[ 152   49  103  304    9   35  -61  163 -413 -611  186   31  -68 -438
  -38  215 -272   93   10  663 -325  369  237  125  235  175  351  140
   28  470   85  153 -124 -193  267  -46 -457    8  187   78  100  371
 -118] | <127>
[-184 -322 -160 -318 -373 -400 -104   10  226  608  742   94 -142  502
 -255 -173  237  239    6 -562  -22 -135 -540 -156  -50  -53  211 -106
   68 -317  -28  -68   16   23   96   23  646 -278 -139 -495   19 -131
  133] | <83>
[ -55 -179   47  -51 -218  136   44  -48  -21  367 -727 -118  375  405
  348 -281  204  143 -129 -140  353 -148  720 -187   32    9 -116 -193
  129 -117  401 -276 -230  209 -324 -290 -320  112 -181  -76  282  108
  -72] | <188>
[ 237  148   33  177  -94  270  131  205 -123 -429 -349 -101  386 -236
  234  211   10 -122 -113  379   44  261  531  146  -35  -21  238  -24
  216  387  141  131  -71   -4 -122 -146 -388  141  160  -22  393  300
   76] | <132>
[-218 -105 -164 -439 -162  -82  164  -88  271  421  294  148 -168  362
   51 -198  298  -40  -43 -650   68 -445 -451 -101 -138  -92 -148  -92
  118 -340 -230 -162  174  -38  -69   52  412  -58  -97 -259 -179 -171
  311] | <132>
[ -48 -206  203  -86 -285 -309 -195   99  200  285  -32 -195  338  153
   -6 -156    6   23  -53 -241  167   61  162   -8  -79   32  262 -142
 -170  -60  249  145 -110  335   38 -188  -64 -100  -29 -418  278  -10
   21] | <109>
[ -83  -20    8   80   45  -37   52  -99 -233   -8 -290  -58   15  -23
 -100 -118 -207   52   68  208   18   12  198  -31  205   87 -100  -21
 -159  -53   80   -1 -159   65    5  -35 -300  -42  -52  141  -84   16
 -139] | <186>
[  69  -13 -164    9  -97  166  171   13 -254  -36  217  124 -139   -5
  -74   74  -41  142  102  183  -57   43    7  -47  173    3   56   54
  246   79   38  -91  -74 -185 -154   64   61   -2  -32   64   57  126
  -32] | <83>
[ -42    1  -26  -62   36 -210   35 -106  137  220   22  -22  -91   43
 -239  -81   13 -154  148 -303  160  -74 -350   36  -58 -104 -203  -16
 -126 -175 -161  141  101   32  -61  137  310  -69  -57    7 -119 -143
  -59] | <103>
[-195 -206  317  -32 -124 -268 -170   38   -1  109 -349 -211  237  120
  194 -274 -126   58 -203    9    4  -23  428  -36   67  198  174  -98
 -324   78  264   86 -116  337  291 -288 -491  -50   -1 -283   68  101
 -105] | <184>
[-132  -33  -29  104   98   77   79 -200 -348   35 -370  -22  -82   26
  -22 -126 -234  157   88  210   51  -68  250 -125  222   52 -274   24
 -112  -29  143 -157 -169  -14  -84  -25 -233   29 -153  281 -167   28
 -250] | <184>
[ -44  -15 -176 -240  -95   19   12  -72  146  197  223  111 -120  209
   -7   71  281  -12   22 -343   38  -85 -225  -97  -82 -100  -70  -88
  265 -187 -140 -140   82 -141 -152   -3  388  -32  -82  -82   -4  -52
  159] | <132>
[-183   68  -36 -258  123   54   93 -161  151  139 -412  -15   -6   73
   97  -17   86 -225  -39 -313  139 -208   14  -21  -38  -58 -330 -117
  -57 -311 -139  -61  -29   40 -116   -2  -43   16  -58   73 -183 -162
  147] | <47>
[-188 -123  -15 -214  -81 -298  -57 -136  205  540   23  -74    4  271
 -163 -245   21   38  108 -457  204 -186 -290  -94  -55  -82 -222  -86
 -153 -323  -13   14   27  171  -92    4  384 -135 -210 -148 -133 -234
  -57] | <132>
[ -67 -197 -253 -205 -294 -200   15   41   75  357  711  203 -294  292
 -369  -26  163  110  133 -329  -97  -37 -538  -25   51  -32  258  -42
  212 -267 -160  -16   64 -178  -43  208  553 -126  -50 -273   66 -113
  119] | <109>
[  61 -128   53  128  -87 -254 -154   63  -21  212  -49 -102 -154  121
 -299 -149   91  -34  118  -17  -14  143   -6   25  107  119  137  -66
 -141   62   43  177  128   64  208  159    1    5   30  -50   35   37
 -353] | <186>
[ 142   16 -149  132   11   -6    8 -125  -64  377 -237  -47 -109  188
 -236 -101   24   83  262 -132  274   -6   -4  -94   -8 -116 -302  -37
   -4  -44   73  -37   82  -26 -303  146  335   28 -236  181   16  -73
 -414] | <127>
[ -51 -184  128   13 -155 -296 -155  101   95   85   19 -107  157   46
 -214 -100  -32 -106  -82  -74  -29  168  100  114  -15   53  309  -59
 -234  -13   76  246 -128  185  263  -53 -113 -148   79 -293  207   36
   -3] | <83>
[-177   57 -168 -403  -84  247  358 -161  123  358 -281   22  183  331
  447 -152  173   71 -133 -382  302 -447   49 -238 -133 -201 -404 -102
  212 -287   15 -363  -27   45 -477 -132  152   71 -250  -87  -92 -158
  327] | <188>
[-288   80  119 -248   80  -50  156 -117   97    4 -424 -141  206   45
  397 -193 -132  -62 -217 -105  111 -298  102  -75  -59  -52 -335  -34
 -229 -130    2  -41  -82  211  -12 -267 -288  -21  -55  -47 -197 -109
  272] | <132>
[-112 -298  131  108 -257 -345 -270   67 -136  275 -241 -213  194  207
 -216 -205 -227  125   23  153   -9  182  447  -23  261  185  310 -112
 -233  -65  297  129 -264  315  176 -155 -350 -112  -97 -178  225  -19
 -260] | <109>
[ 245  306 -110  290  227  290  201   44 -212 -423 -428  -39  -71 -337
  -91  243  -47 -345  120  392   19  221  160  211   24  -80 -184   84
   57  285 -130  246  139 -177 -111  234 -207  209  171  403   44   73
 -187] | <47>
[  41  151  128  376  372  -10   -1  -69 -148 -212 -899 -265  -34 -187
 -118 -120 -273 -288   63  397   68  156  430  155   82   79 -245   28
 -405  102   -6  262   16  138   97   43 -534  175  108  417  -98  -34
 -397] | <109>
[ 171  131  -77  193   88  111  125  -64 -120  -56  -36   34  -65 -105
 -123   86    7  -16  195   96  155  104  -18    2    3 -127 -214   59
   92  140    3   20   90 -163 -227  152  227   51  -69  261   -9   64
 -242] | <103>
[ -71   46  168  -82  -77 -154   43  116   89 -213  -97 -127  212 -134
  157   34  -48 -155 -186   38  -51   53   12  100  -59   33  157  -60
 -118   82  -15  213   11  153  161 -117 -256  -35  162 -231   84   74
  248] | <186>
[-240   -7  -70 -165   93  -66   55 -294   53  616 -804 -212   56  417
   54 -415  -95   18   42 -291  334 -377  158 -223   78  -95 -596 -107
 -307 -388   77 -162  -63  270 -276  -62   33   37 -322  168 -277 -359
 -216] | <132>
[-176   42  176 -232   56  -66  -22  -92  137 -117 -324  -77  192  -53
  244  -21    6 -218 -196 -161   50  -96  123   17  -90   36 -104 -112
 -152 -147  -83   18  -80  155   81 -217 -331  -66   63 -103  -76   -9
  290] | <186>
[ 126   14 -190  125  -17   96  113  -29 -167  -19  310  100 -163   40
 -160   24   80  131   98  117  -13   76 -109  -49   -5 -119  -75   85
  112  159   12  -56   59 -243  -90  127  278  -52  -37  119   11  113
 -143] | <83>
[ 161  278  -64  291  345  226  235  -82 -275 -643  -72  103 -174 -477
  -86  174 -124 -254   55  421 -135  146  -21  171   -8 -104 -273  218
  -81  334 -251  182  122 -349   17  228 -126   67  168  471 -180  182
 -105] | <103>
[-155  -31  243   13  107 -195  -48  -88    6  -23  -67  -97   77 -125
   48 -150 -228   -6  -63  -11   29  -15   -4   33  -88    3 -111   36
 -332   20   73  119    9  152  121  -80  -66  -52  -38  -31 -136    2
  -49] | <184>
[ 112   25  -34   88  -13  207  121  -49 -187   25 -381  -52   73   83
  105 -116   97   20   10   85  144  -46  368  -86   20    5 -173  -47
   49  140  139 -101   54    3 -173   -6 -223  104  -44  169   35  130
 -198] | <186>
[-341 -160  126 -238   25 -333 -209 -211   33  352  -43 -119 -139  276
  131 -299  -64  239  -76 -203  -19 -198  -64 -288   82   60 -289  -68
 -258 -225  117 -187  -74  141  158 -233   62 -104 -231  -49 -345 -125
  -75] | <132>
[  -8 -102  167  177   -3 -350 -182  163  -36 -236  -17  -51  -74 -271
 -398   26 -283 -277   59  205 -219  327  -48  299  134  183  468   31
 -317   62 -131  453  -89   95  429   89 -345  -70  216 -157   99   57
  -46] | <127>
[-318 -122  223 -247  -22 -517 -120  -60  221   81  456  -28  -75  -75
  -72 -171 -104 -107  -80 -328 -133 -113 -538   89 -139   32   26   21
 -336 -182 -165  234   78  143  347  -41  170 -182   47 -357 -214 -130
  255] | <188>
[-193 -243  -83 -186 -146 -193  -68 -220   40  815 -223  -88 -143  602
  -58 -290  146  372  118 -345  219 -184  127 -406   77  -10 -262 -193
   29 -346  281 -342  -63   96 -176  -81  302  -74 -391  -66 -158 -121
 -303] | <184>
[  34  -33  -60  -77 -144  -82   58  104  113 -196  492  129   26  -79
 -136  131  145 -118  -80 -119 -121   91 -293  140 -100  -60  310   13
   81   70 -189  165   42 -139  123   67  212 -122  184 -249  137  101
  262] | <103>
[ 193   67   34  260   98  -54 -188   88  -85 -279 -140  -59 -135 -256
 -315  238    6 -286  134  240 -102  449   87  210   80   74  166    0
  -19  193  -98  337   63 -126  181  185 -120   79  174  155  109   93
 -274] | <47>
[ 136   99 -213  -58  -29   94  211   67  186    0  108  154 -226  -69
 -298  182  357 -514  194 -286   48   -9 -267  227 -115  -90   64  -46
  225  -58 -399  201  269 -222  -82  371  221   83  154  -39  156  -34
  143] | <188>
[ 251   14 -252  205 -139 -151  -72  126  -17  107  438   87 -340   94
 -511   85  193  -14  335   57 -103  273 -438   80   37  -35   99   48
  225  124 -153  174  238 -239   57  335  545    8    3    8  110    6
 -312] | <132>
[  80   57  -51  -32  -39  193  198   48  148 -128 -436  -43  328  -80
   18   74  149 -327  -62  -92  174   32  317  175 -139 -107   61  -87
   33  -15  -48  113  -57   43 -159    5 -252   14  109  -65  279   63
  173] | <109>
[-201  -63  -11 -383  -86   63  213 -104  199  228 -139    5  102  257
  335 -249  161   33 -185 -397  137 -422   57 -127  -94  -61 -218  -96
   20 -213   -2 -200   37   76 -115 -142  -52    6 -102 -170 -106  -69
  232] | <109>
[ -99 -182  -32 -190 -290 -240  -71  -66   76  569  382   10   -1  417
   34 -199   90  428   47 -373  165 -182 -223 -264  -59  -84  -61  -85
   49 -144  212 -186   15   67 -186 -110  530 -162 -307 -320  -19  -44
  -50] | <127>
[  58   49 -363  -70   -8  149  247 -194  -64  370  472  215 -360  196
 -177    3  272  182  306 -297  170 -175 -502 -175  -91 -238 -443   66
  324 -124 -112 -251  254 -311 -433  292  809   22 -272  213 -165 -113
 -103] | <188>
[ -68 -229  -73 -294 -478 -165  -46  254  247  194  334  105  199  192
 -170  119  223 -113  -39 -357  -30   71  -89  132   10   82  675 -182
  273 -226  -59  121 -171  108   69  -82  100 -169  132 -619  415   17
  420] | <132>
[  93 -203 -147 -125 -512  -67  -14  296   99  117  395  122  189  125
 -231  203  265  -73   33 -179  -26  213   -6  177   29   49  722 -148
  418  -61    7  116 -130  -23  -48   17  127  -76  128 -543  576  131
  285] | <188>
[ 195  103  117  482  227   54  -67  -71 -404 -254 -221 -109  -88 -272
 -148    6 -251  129  198  529   46  299  269   17   97   15 -223  137
 -160  399  218   83   30 -104  -14   90 -114  115  -62  428  -56  195
 -593] | <184>
[-133  -18  -38 -116  -12 -165   60  -84   71  256 -107  -92  -98  204
  -22 -177  -16   -6  -13 -179   55 -159 -140  -92  -25  -57 -193  -43
 -133 -158  -31   22   92   73  -14   43  146    5  -97  -39 -129 -166
  -28] | <109>
[-327 -162   55 -169  -21 -497 -113  -10   49  -38  760  108 -410  -69
 -326  -69 -212    3   -2  -95 -396    5 -735   95   99  133  231   93
 -273 -134 -309  223   75  -70  526  118  184 -219  124 -258 -299 -109
  145] | <184>
[ 246  172  -13  392  132   98   17   26 -296 -227 -410 -153  -64 -180
  -59   91 -140   12  116  494   13  251  331   27  107    3 -102   58
  -54  384  131  139   44  -71  -34   76 -218  162    7  291   55  158
 -412] | <127>
[ 223  183 -158   67   81  328  141  -70  -89 -132 -412   17   21  -84
  -36  205  221 -174  114   87  156  120  268   25   12  -85 -170  -78
  241   56  -31  -74   21 -166 -295   95  -62  124    8  268  135  121
  -98] | <186>
[ -67  -30 -109  -97 -105   59  163    1 -155 -138  393  150 -109  -88
  -10   74    2   56   25   85 -146  -31 -149   10   85    7  117   45
  193   23  -71  -57  -45 -189  -34   16   38  -29   37  -82   23  105
  212] | <188>
[-139 -154 -188 -219 -152 -121   71 -108  135  571   -9    8  -61  419
 -179 -192  169   83   83 -412  187 -202 -131 -154   11  -98 -163 -114
   -3 -324   22 -132  -63   63 -133   57  345 -147 -207 -141  -28 -151
  -40] | <83>
[ -99  -22    4   -1   99 -295  -40 -164  -54  183  433   14 -345   14
 -234 -152 -112   93  140 -120  -35  -83 -534  -56  -11  -74 -291  105
 -210  -61  -86   62  157  -69   87  144  438 -101 -108   68 -321 -118
 -169] | <83>
[-120   88   -6 -233  -16   47  179  -73  100  -73  216   77  137  -84
  265    5   43   -8 -102 -224   89 -215 -218  -16 -172 -154 -192    8
   77  -51  -79  -98   33  -52 -163 -104  164  -56  -32 -100 -106    9
  348] | <132>
[-127   27   77   28  162 -235    2 -161  -43   51  287  -26 -262  -89
 -139 -153 -190  101  116    1  -56  -69 -362  -63    0  -66 -324  124
 -261  -16  -45   71  157  -86   91  119  277  -77  -97  141 -340  -95
 -195] | <109>
[  34   55  -12  -28 -114  175  167   41   21  123 -651 -161  376  111
  222  -13   83 -126  -76  -23  286  -14  524    0  -76  -44  -38 -152
  135   -5  181  -16 -129  193 -277 -142 -294  132  -52  -80  297   26
   77] | <188>
[ -40  -64  -27  -27  -97  -14   36    8 -166 -137  269   81  -41  -44
  -12    3  -93  108   -9  170 -139    4    8    9  117   59  154   36
   66   50   27  -23  -89  -92   38  -61 -123  -60   43  -59   27  108
   71] | <109>
[-185 -180  135 -121 -117 -361 -243  -54   48  238  137  -88  -54  232
  -16 -129  -46  166  -62 -141  -61   20  -25 -180   89   87   47  -81
 -133 -118   75  -16  -88  101  214 -162  100 -141 -119 -178  -79  -47
  -87] | <103>
[-115   32   30  -63   99 -182   20 -108   65   48  194    5 -103  -74
  -95 -114  -75  -53   55 -163    1  -97 -357   30  -96  -75 -212   59
 -190  -69 -131   92  124   -8   40   61  246  -70  -42   11 -227 -104
   25] | <132>
[-213 -192  191  -54  -46 -545 -415    7  122  134  159 -126 -142   71
 -217 -112  -74  -56  -36 -140 -198  151 -182    6   60  149  169  -61
 -292 -114  -42  198  -18  136  466  -93   19 -147   22 -207  -69  -81
 -100] | <132>
[-137  -44 -169 -158  -29 -165   71  -72   29  175  265  159 -333  107
 -308  -29  -34  -86  131 -251  -77 -129 -487   51   67    2   10    5
  -41 -268 -310   61   46 -125   45  194  246 -110  -25  -79 -158 -166
  116] | <127>
[  32  327   38  177  359  141  200  -29  -40 -493 -756 -137   53 -425
   23   88 -183 -557  -20  258   26   53  162  283  -51  -36 -299   59
 -240  140 -262  297   70   15   39  102 -483  173  222  346  -81  -31
   21] | <132>
[   8   76  -10    3   92  108  131 -112  -55  107 -221  -25   54  -21
   50  -80  -19   33   90  -16  216  -70   85  -27  -30 -105 -318    5
  -50  -10  117  -27   21   16 -241   30   86   26 -123  163 -118  -22
 -135] | <47>
[ 214   63  229  405  103  -26 -123  105 -133 -347 -478 -197  245 -376
 -144  104 -203 -223   72  394   92  429  432  251   11   55  156   25
 -201  350  159  340  -61  117   93    5 -439  101  141  122  259  210
 -337] | <184>
[ -56  -60   46  -14   12 -375 -149  -62  132  341   18  -80 -166   93
 -344 -135  -52 -110  159 -291  108   -6 -329   52  -51  -26  -74  -42
 -297 -153  -92  214  107  110   64  158  293  -85  -84  -98  -91 -166
 -192] | <127>
[-246 -152  144 -124   68 -469 -295 -106  134  191  103  -93 -263   89
 -219 -134  -80  -49   -3 -188 -159   35 -301  -26   50  120  -12  -39
 -317 -192 -124  136   43  101  412   -4   68 -112  -24 -120 -262 -139
 -123] | <184>
[ -63 -134  -36    2 -159 -377 -114   69   11  245  284  -97 -200  130
 -303  -64   29   66  103  -53 -135  134 -258  -23   67   42  155  -39
  -37  -16    8  184   93   19  213  118  284  -43  -40 -207   47  -53
 -161] | <188>
[ 159  213  213  300  183  340  127  -90 -314 -376 -676 -184  429 -309
  383   -8 -247   88  -71  508  240   78  794  -31   30  -51 -317   64
  -95  402  385  -48 -171   90 -277 -261 -505  126  -47  374   79  255
 -236] | <103>
[-106 -124  -55 -243 -125   58  102  -83  116  490 -379  -64  129  407
  138 -283  168   43  -32 -357  295 -302  244 -149  -11  -34 -200 -158
   -2 -235  140 -150  -17  202 -199 -100  -26   30 -179  -83  -35 -116
  -40] | <47>
[ -13  165  121   94  263   87   -2 -106 -155 -454 -270  -26 -106 -319
   88  137 -124 -203  -51  240 -100  107  105   82    3   42 -210   71
 -115  181 -127   72   23 -133  129   -2 -317   87  113  263 -156  114
  -58] | <184>
[-110  -77   68   87  -17  -73   -8  -52 -292  -51  -79  -51    5  -14
    1 -133 -309  177  -14  297  -54   25  213  -53  223  110  -22   47
 -147   63  166  -15 -229   53   80 -124 -321  -58  -52   53  -81   75
 -115] | <83>
[   1  143 -263   17  154  245  266 -145 -175  -42 -331  116 -188  -60
 -164    1   -9 -167  185   43   87 -134  -13   50  158  -58 -376   27
   90 -137 -200  -93  -35 -200 -270  199  -41   95  -54  364 -144  -79
  -56] | <132>
[  70  153 -204 -391 -200  165  300  107  284  -75  399  151  146   -7
  209  239  407 -213 -192 -416   57 -189 -472   95 -258 -207   81  -90
  413 -106 -289  -27  183 -103 -258   59  337   20  148 -310  162  -28
  648] | <186>
[   7  -57 -138 -206 -205   51   19  -30   30  151  510  162 -131  245
  124   92  287  264  -28 -227  -12  -66 -205 -223  -20  -82   20  -44
  362  -26   14 -250   56 -229 -185  -62  481  -59 -107 -138   16   83
  135] | <103>
[ -98 -243   57 -139 -445  -16    4  121 -173   38  395   62  294  135
  241    5   14  333 -145   78  -72   23  291 -134   71  102  439  -69
  296   93  321 -159 -260   55  -36 -347 -158 -138  -46 -439  310  258
  296] | <188>
[ -47 -101 -206 -151 -159 -114   73   -6   12  250  277  145 -190  171
 -314  -17  100   -9  136 -209  -22  -23 -333   12  112    0  106  -58
  110 -255 -156    5   11  -78  -70  172  282 -109  -24 -101   38  -95
   43] | <186>
[-184 -155   81 -208  -76 -303  -81   10  172  202  187  -15 -139  159
 -105 -201   65 -138  -64 -308  -57 -108 -282   67  -56   56   82  -52
 -210 -135 -131  177  138  106  275   41   40  -63   62 -244 -159  -95
   75] | <47>
[-140 -144  259   81  -21 -313 -217    0  -54   14 -458 -284  288  -26
  -75 -224 -219  -29 -106  159   -2  113  409   21  107  147   85  -85
 -473   39  218  187 -204  353  326 -202 -507 -151   19  -99   30   49
 -180] | <186>
[-112  -14  243 -176 -110  -37   47   54  221  -93 -258 -108  495 -133
  243   32  -43 -204 -195 -190  171  -48  226  147 -177  -36  177 -116
  -97  -42   92  135 -149  265  -22 -238 -301  -42   89 -355  215  101
  351] | <184>
[ -22   99  -20    8   56  -50  110  -16  -29 -143   86  -12 -115  -54
   37   15  -41  -32  -52   63  -71  -20 -208   -4    9  -51 -104   59
  -38  106 -118   94  108  -86   51   51  105   28   57   51 -115   -4
   23] | <103>
[ 141  -64 -253  115  -84    1    5  -45 -156  180  590  175 -430  218
 -237  -38  207  259  179  -62  -75   10 -385 -165   80  -55  -87   94
  219  150  -52 -114  253 -320  -50  253  578   25 -107  156  -93   11
 -345] | <103>
[-176 -105   38 -189  -87 -112   70 -130   75  410  -28  -59  125  223
  128 -227   22  164   12 -286  225 -227   11 -177  -82  -93 -224  -80
  -35 -195  163 -153  -37  138 -197 -133  214  -77 -261 -138  -50  -81
   32] | <188>
[  40   -8  214  130   53 -326 -143   96  126 -182  -12 -148   59 -306
 -281   24 -120 -333   54   23  -54  249 -134  302  -53   39  234   20
 -281   69  -93  464   92  128  265   84 -150  -32  226 -123  108   18
  -66] | <109>
[  51  -81 -149  -80 -178  -20   87   73  138  111  104   47   72   67
 -228   69  255 -212   46 -258   56   58  -92  118 -108  -81  204  -78
  145  -92 -129  121   33  -47  -69  113  175  -45   69 -223  262   23
  160] | <188>
[  66  -97   20   47 -173 -496 -260  268  236   -4  429  -58 -131  -45
 -504  124   82 -282   46 -111 -221  390 -451  301  -30   88  554  -32
  -76   28 -255  539  159   59  426  189  257  -61  250 -384  204  -54
  -21] | <132>
